Below is a small trained network, with its code and all its weights. Each question gives an input and a target symbol and asks what happens when units are switched off, that is, made to give their printed mean instead of their output.

import numpy as np


def w(rows, s, z=0):
    codes = np.array(rows[::2]) - 128.0
    scale = np.full(codes.shape[1], s)
    scale[-1] = z or s
    return codes * scale


def norm(h):
    return h / np.sqrt((h * h).mean(-1, keepdims=True) + 1e-5)


def softmax(a):
    e = np.exp(a - a.max(-1, keepdims=True))
    return e / e.sum(-1, keepdims=True)


def log_softmax(a):
    a = a - a.max(-1, keepdims=True)
    return a - np.log(np.exp(a).sum(-1, keepdims=True))


def net(x, mask):
    ids = ['ΔΘΞΠΣΦΩαβγεζμτψ'.index(c) for c in x.split()]
    T = len(ids)
    res = E[ids] + P[:T]
    u = 0
    for l in range(3):
        r = norm(res)
        for j in range(2):
            rows = slice(3 * j, 3 * j + 3)
            q, k, v = (r @ M[l][rows].T for M in (Q, K, V))
            z = softmax(np.where(np.tri(T) > 0, q @ k.T / 3**0.5, -1e9)) @ v
            o = O[l][rows]
            res = res + np.where(mask[u + j], z, o[:, -1]) @ o[:, :-1]
        u += 2
    return log_softmax(norm(res)[-1] @ U[:, :-1].T + U[:, -1])


Q, K, V, O = {}, {}, {}, {}
E = w([
[99,95,108,109,152,114,126],'Δ',
[99,131,99,131,101,145,130],'Θ',
[110,180,160,161,100,162,102],'Ξ',
[97,149,161,134,152,135,127],'Π',
[115,148,121,153,70,143,112],'Σ',
[124,168,161,144,128,129,100],'Φ',
[120,178,151,174,253,105,217],'Ω',
[163,71,58,94,27,76,136],'α',
[186,57,228,132,189,133,108],'β',
[191,144,168,8,217,177,150],'γ',
[172,106,103,110,206,156,68],'ε',
[93,133,147,123,173,135,129],'ζ',
[83,118,112,122,135,142,142],'μ',
[124,133,159,90,131,127,75],'τ',
[117,114,136,106,173,108,107],'ψ',
],0.013)
P = w([
[77,47,171,4,38,165,106],'0',
[73,77,137,61,77,146,84],'1',
[74,99,126,94,100,137,96],'2',
[76,107,112,118,114,124,111],'3',
[80,115,103,132,121,115,120],'4',
[90,122,95,142,124,106,130],'5',
[98,130,92,151,128,102,141],'6',
[111,137,92,154,128,97,141],'7',
[125,147,85,157,126,91,143],'8',
[131,153,83,156,127,83,148],'9',
[143,167,81,156,126,81,148],'10',
[156,177,87,150,119,86,150],'11',
],0.0025)
Q[0] = w([
[155,89,131,79,122,60,82],'L0H0',
[122,57,86,92,78,127,219],'L0H0',
[77,125,138,98,188,92,95],'L0H0',
[181,71,49,101,83,178,85],'L0H1',
[181,80,140,83,193,124,146],'L0H1',
[176,120,169,159,96,76,2],'L0H1',
],0.0097)
K[0] = w([
[165,110,106,94,123,2,119],'L0H0',
[105,64,78,118,91,147,166],'L0H0',
[93,110,157,103,227,116,115],'L0H0',
[190,75,28,118,108,148,139],'L0H1',
[150,58,129,68,242,85,114],'L0H1',
[211,146,144,144,121,93,86],'L0H1',
],0.009)
V[0] = w([
[164,73,169,67,255,18,134],'L0H0',
[148,82,113,99,219,110,149],'L0H0',
[203,174,214,50,206,144,107],'L0H0',
[232,67,116,73,160,124,68],'L0H1',
[137,150,71,92,148,2,182],'L0H1',
[185,230,83,214,23,205,126],'L0H1',
],0.0033)
O[0] = w([
[84,98,134,153,2,239,117,190],'L0H0',
[65,147,134,91,43,191,70,144],'L0H0',
[74,73,70,103,116,173,180,195],'L0H0',
[72,126,83,173,239,105,180,110],'L0H1',
[119,192,191,138,105,151,85,26],'L0H1',
[5,45,119,88,98,228,115,6],'L0H1',
],0.0039,0.0018)
Q[1] = w([
[95,20,132,71,129,173,106],'L1H0',
[125,45,135,90,94,205,104],'L1H0',
[96,198,157,128,157,166,104],'L1H0',
[187,158,136,124,221,35,150],'L1H1',
[160,136,152,159,178,157,82],'L1H1',
[223,127,202,209,146,254,199],'L1H1',
],0.0066)
K[1] = w([
[22,203,186,165,56,254,92],'L1H0',
[21,212,143,237,44,138,83],'L1H0',
[162,178,177,134,158,114,125],'L1H0',
[222,154,146,161,190,127,145],'L1H1',
[103,116,199,132,160,114,87],'L1H1',
[147,72,246,95,127,206,158],'L1H1',
],0.0071)
V[1] = w([
[178,71,110,64,161,108,164],'L1H0',
[155,84,102,100,157,111,167],'L1H0',
[140,134,119,134,157,81,109],'L1H0',
[131,53,79,2,129,109,147],'L1H1',
[111,159,158,115,187,178,100],'L1H1',
[151,101,173,76,99,124,145],'L1H1',
],0.0046)
O[1] = w([
[156,147,119,115,203,35,143,98],'L1H0',
[184,104,93,161,167,88,87,78],'L1H0',
[148,175,106,133,170,140,223,129],'L1H0',
[55,120,197,143,18,254,99,253],'L1H1',
[144,105,76,148,52,75,126,143],'L1H1',
[70,96,26,132,88,152,99,155],'L1H1',
],0.0037,0.0026)
Q[2] = w([
[125,91,85,103,171,130,156],'L2H0',
[130,100,145,236,86,129,177],'L2H0',
[130,75,157,121,206,234,200],'L2H0',
[91,142,178,115,126,109,111],'L2H1',
[3,70,183,49,114,211,109],'L2H1',
[108,90,67,125,183,160,49],'L2H1',
],0.0065)
K[2] = w([
[124,135,93,110,138,97,154],'L2H0',
[160,92,150,196,113,78,118],'L2H0',
[182,172,129,114,245,91,180],'L2H0',
[155,128,141,107,85,135,125],'L2H1',
[121,81,94,121,70,196,163],'L2H1',
[149,108,82,120,169,159,114],'L2H1',
],0.011)
V[2] = w([
[60,119,116,143,77,180,174],'L2H0',
[140,158,31,166,3,191,135],'L2H0',
[127,156,141,196,20,73,106],'L2H0',
[157,58,135,118,113,205,109],'L2H1',
[145,63,189,101,128,207,167],'L2H1',
[137,79,76,37,132,94,53],'L2H1',
],0.0036)
O[2] = w([
[149,213,128,213,155,66,92,232],'L2H0',
[213,134,123,52,254,62,171,120],'L2H0',
[120,73,141,141,205,193,196,88],'L2H0',
[88,213,62,187,119,124,239,251],'L2H1',
[249,162,139,203,170,140,235,238],'L2H1',
[107,131,150,170,73,208,202,202],'L2H1',
],0.0028,0.0021)
U = w([
[125,106,117,125,125,126,133,31],'Δ',
[125,114,123,124,125,116,143,35],'Θ',
[121,109,122,122,133,124,137,36],'Ξ',
[121,108,123,127,130,121,149,16],'Π',
[125,149,139,112,169,53,32,137],'Σ',
[115,116,129,105,137,84,80,101],'Φ',
[134,217,124,211,212,60,182,174],'Ω',
[157,80,62,103,37,42,168,252],'α',
[187,15,206,195,133,141,146,186],'β',
[203,153,136,12,142,172,202,154],'γ',
[125,83,1,164,182,186,72,168],'ε',
[121,107,132,119,132,125,140,28],'ζ',
[124,109,124,126,127,115,147,40],'μ',
[19,173,187,136,43,180,111,196],'τ',
[122,113,121,126,125,125,139,35],'ψ',
],0.0084,0.0038)

Each question gives the input, a string of symbols that net reads in full, and the target symbol t.
The units are the heads (3 rows each of Q, K, V and O). Each row of codes is followed by its name. A weight is (code - 128) times the scale printed after its matrix; where a second scale follows, it is the last column's (O and U).
mask holds one flag per head, layer by layer. A switched-off head (its flag False) gives its mean, the last column of its rows in O, instead of its output. The means were averaged over made-up inputs and are rounded, as every weight is.
A unit's drop is (log p(t) with every unit on - log p(t) with that unit switched off) / (log p(t) with every unit on - log p(t) with every unit switched off).
The circuit of an input: a set's keep is (log p(t) with only the set's units on - log p(t) with every unit switched off) / (log p(t) with every unit on - log p(t) with every unit switched off). Starting from all 6 units, units are removed one at a time, each time the one whose removal leaves the highest keep (on an exact tie, the one counted first), for as long as the keep stays at least 0.8.
units of the circuit, in order: the units of the circuit, biggest drop first
most important unit: the unit with the biggest drop
heads that matter: for each layer, one digit per head in row order, 1 if its drop is at least 0.15 and else 0, layers parted by /
drop of u: that unit's drop, to one decimal
input ψ Ξ Π γ Ξ Π ψ Ω β α ε Ξ, target Σ: heads that matter -> 10 / 11 / 01
input Σ Σ Π ψ Π, target Ω: most important unit -> L1H1
input γ ζ Π Ω Π, target Ω: heads that matter -> 11 / 01 / 10
input τ ζ ζ Δ Ω Ω Π γ ζ, target Σ: heads that matter -> 01 / 11 / 01
input Φ Φ τ Θ γ Δ β Φ ζ, target τ: heads that matter -> 11 / 00 / 00
input α μ Δ γ ε ε β Θ Φ Σ Φ Σ, target Ω: heads that matter -> 11 / 00 / 10
input α ψ β Φ Θ ε τ Ξ ψ Ω Ξ ζ, target τ: heads that matter -> 10 / 00 / 00
input Φ Ξ Φ β ζ Σ Φ, target Σ: heads that matter -> 10 / 11 / 01
input Ω ζ Σ γ Σ ζ Π Ξ ζ α Σ, target Σ: units of the circuit, in order -> [L0H0; L2H1]
input τ Π γ Π α Θ γ β β Ω Π, target Σ: heads that matter -> 01 / 11 / 01
input μ τ τ μ μ, target Σ: heads that matter -> 11 / 11 / 01
input Δ τ α β Δ Φ β ε Δ, target Σ: heads that matter -> 11 / 11 / 01
input τ Θ Φ μ μ β α μ, target Σ: units of the circuit, in order -> [L0H0; L1H0; L2H1]
input α Θ Π γ γ α Σ Σ, target Ω: heads that matter -> 11 / 10 / 10
input Δ β Δ, target Ω: heads that matter -> 11 / 11 / 00
input Π β ε Π τ Φ ε ψ Ω ψ Φ Π, target Σ: heads that matter -> 00 / 11 / 01
input Φ α Φ, target Ω: heads that matter -> 11 / 01 / 10
input τ Π γ τ Δ α μ β μ, target Ω: units of the circuit, in order -> [L0H0; L1H0; L0H1; L2H0]
input Θ α Δ Δ α μ Σ Σ γ Δ μ, target Ω: units of the circuit, in order -> [L0H0]
input γ β γ β ζ Φ Δ α Δ Δ, target Σ: units of the circuit, in order -> [L0H1; L2H1]
input Ω Σ Δ ε τ ζ γ ζ Φ Δ, target Ω: most important unit -> L0H1
input Θ ε Φ Θ ε ζ Φ Π Δ β Σ Φ, target Σ: drop of L1H0 -> 0.6
input Ω Θ Θ Π Θ Σ Σ Ω Θ Σ, target Σ: drop of L0H1 -> 0.2
input β γ Ξ γ Φ Φ Δ γ μ β ψ, target τ: drop of L0H0 -> 1.3
input γ Ξ Ω Ξ Δ Θ γ Ξ, target Σ: drop of L1H0 -> 0.6
